(6):  19   4  44 -48
(108):  19   4  -5 -44
(65):  19  20  -5 -44
(87):  -30 -116   -4  -44
size:  -30 -116 -> 2
rest: 19 20 ->  -5 -44
places (65): 19 -> 0
size: 19  4 -> 2

(182): -12   7  33 -11  -5  36 -38
(123): -59 -13  38 -17 -35  35 -42
(108): -101  -41   -3  -45  -78   17   24
(51): -34 -25  37  -8 -34  28  15
(65): -36 -13  37 -17 -29  37 -13
(6): -58 -29  25 -22  -6  36  13
rest: -5 36 -> -38
rest:  37 -17 -> -29  37 -13
rest: -13  37 -17 -> -29  37 -13
-58 -29 -> (6)
size: -59 -13  38 -17 -35  35 -42 -> 7

(198):  10   0  64   8 -25  33  36 -58 -64  59 -51  -7 -33 -15 -13  -8 -10  54
(123):   7 -30  44  25   6  31  32  -1   8  46 -14  20 -26 -47  44  15   4  33
(111):   44   14    4 -102  -19  -71  -31  -37  -24  -25  -18  -27  -25   37  -40    7  -25  -42
(42):  -8 -10  -5  11 -11 -14  -1  32  46  31   8 -21   6   5 -57 -16 -14 -13
rev:  4 15 44 -> (123)
  5 -57 -16 -14 -> (42)
rev:  -8 -13 -15 -33  -7 -51  59 -> (198)
rev:  31  46  32  -1 -14 -> (42)
 31  32  -1   8  46 -14 -> (123)
size:   7 -30  44  25   6  31  32  -1   8  46 -14  20 -26 -47  44 -> 15
rest: -33 -15 -13 ->  -8 -10  54

(42): -49  14 -16  -8  47
(6): -49  14 -15 -17 -13
(65):  14 -18 -12  23   9
(73): -21  12  41  -8  48
rest:  14 -18 -12  23 -> 9
rev: -15  14 -> (6)
rest: -49  14 -16 -> -8 47
rest: -18 -12 -> 23  9
-8 47 -> (42)
-49  14 -16 -> (42)

(51): -32 -61 -69  14 -82
(198):  -10  -23 -105  -39  -35
(182):  21  28 -56   7 -13
(87): -32 -61 -69  14 -53
(6): -30 -53 -75 -24 -71
size: -32 -61 -> 2
 -10  -23 -105  -39 -> (198)

(65): 10  5 75 48
(198):  7  0  1 83
(111):  1  9 -1 95
(42):  7 18  7 18
(29):  1 11  5 77
(73):  7 11  5 77
(87): 11  5 75 48
(51):   3   6  -6 106
(108):  0 11 10 83
 1 11  5 77 -> (29)
rest:  0 11 -> 10 83
 7 11  5 77 -> (73)
 1 83 -> (198)
places (42): 7 -> 0 2
size:  0 11 10 -> 3
rest:  1 11 ->  5 77

(73):  -66 -103   18   -2
(111): -7 -5 -1 60
(198):   6 -79 -16 -41
(51): 10 -5 -4 16
(87): -10  72  31 -59
(65): -12 -37 -48  44
(42): -50  72  31 -59
places (51): -5 -> 1
size: -50  72  31 -59 -> 4

(111): -38  -8  14  22 -17  39  45   6  22  -3 -71   9  28 -22 -48   9 -24   5  -5 -13 -70  -6 -20 -35 -79 -20  -1  -6  26   4  -1   4 -20
(108): -64  28   3  -4 -17  19  37  23   4   5 -52  24  28 -22 -35  17 -28  28 -22 -36 -72   5 -42 -16 -66  -9  19   8  37  26  -4  18   6
(123):   9 -11   7  19 -20  15  22  12   3  -3 -37 -12  31  -3 -29   1 -13 -10  -8   4 -16  24  -2 -10 -34   0 -25  12  27 -20  -3   4 -29
(29): -68  12  14  24 -30  34  51  37   7  -4 -76  25  33 -22 -76  21 -30  25 -27 -30 -98  21 -49 -34 -90 -19   7   9  48  11 -20  32 -22
(51): -17  15   7   7 -16   6  -9  14   0   6 -16  27 -14  -1 -25   6  -3  -7 -11   4   2  24  -6  12  -2 -19   7   9  48  10  -3  20 -12
(42): -59  17  17  -7   1  32  51   9  13   7 -59  28 -10 -16 -25  14 -29  30 -12 -37 -87 -22 -38 -29 -80 -12  24  -5  28  32  -2   4  15
(198):  12  -2  -7  -1   7  30  35   0   9   6 -16  27 -15 -14 -10  10 -15  21  -4 -29 -65 -30 -26 -22 -51 -12  26 -14   8  30  -6   0  19
rest: -19   7   9  48  11 -> -20  32 -22
size: -68  12  14  24 -30  34  51  37   7  -4 -76  25  33 -22 -76 -> 15
size: -64  28   3  -4 -17  19  37  23   4   5 -52  24  28 -> 13
-38  -8  14  22 -17  39  45   6  22  -3 -71   9  28 -22 -48   9 -24   5  -5 -13 -70  -6 -20 -35 -79 -20  -1  -6  26   4  -1   4 -20 -> (111)
 12  -2 -19   7   9 -> (51)
rest:   6 -16  27 -15 -> -14 -10  10 -15  21  -4 -29 -65 -30 -26 -22 -51 -12  26 -14   8  30  -6   0  19

(111):  13 -29 -27  23  28 -42   1 -26  -4 -36 -29  49  38   5 -17   0 123  -5  -7 -54  14  20  -3   8  54  42 -17  31
(29):  13 -29 -27  23  28 -42   1   4  -4 -36 -29  49  38   5 -17   0   8  -5  -7 -54  14  20  -3   8  54 -25 -17  31
(108): -43  -4 -18   5  -5 -30 -31 -31 -31   3 -49  12  24 -22   6   3 -50 -31 -31  -9 -11  16  63  24  12 -31  17  -3
(73):  13 -29 -27  23  25 -42  17   4  -4 -36 -29  49  38   5 -17   0   8  -5  -7 -54  14  20 -62   8  54 -25 -17  31
places (108): -31 -> 6 7 8 17 18 25
size:  13 -29 -27  23  28 -42   1   4  -4 -36 -29  49  38   5 -17   0   8  -5  -7 -54  14  20  -3   8  54 -25 -17  31 -> 28

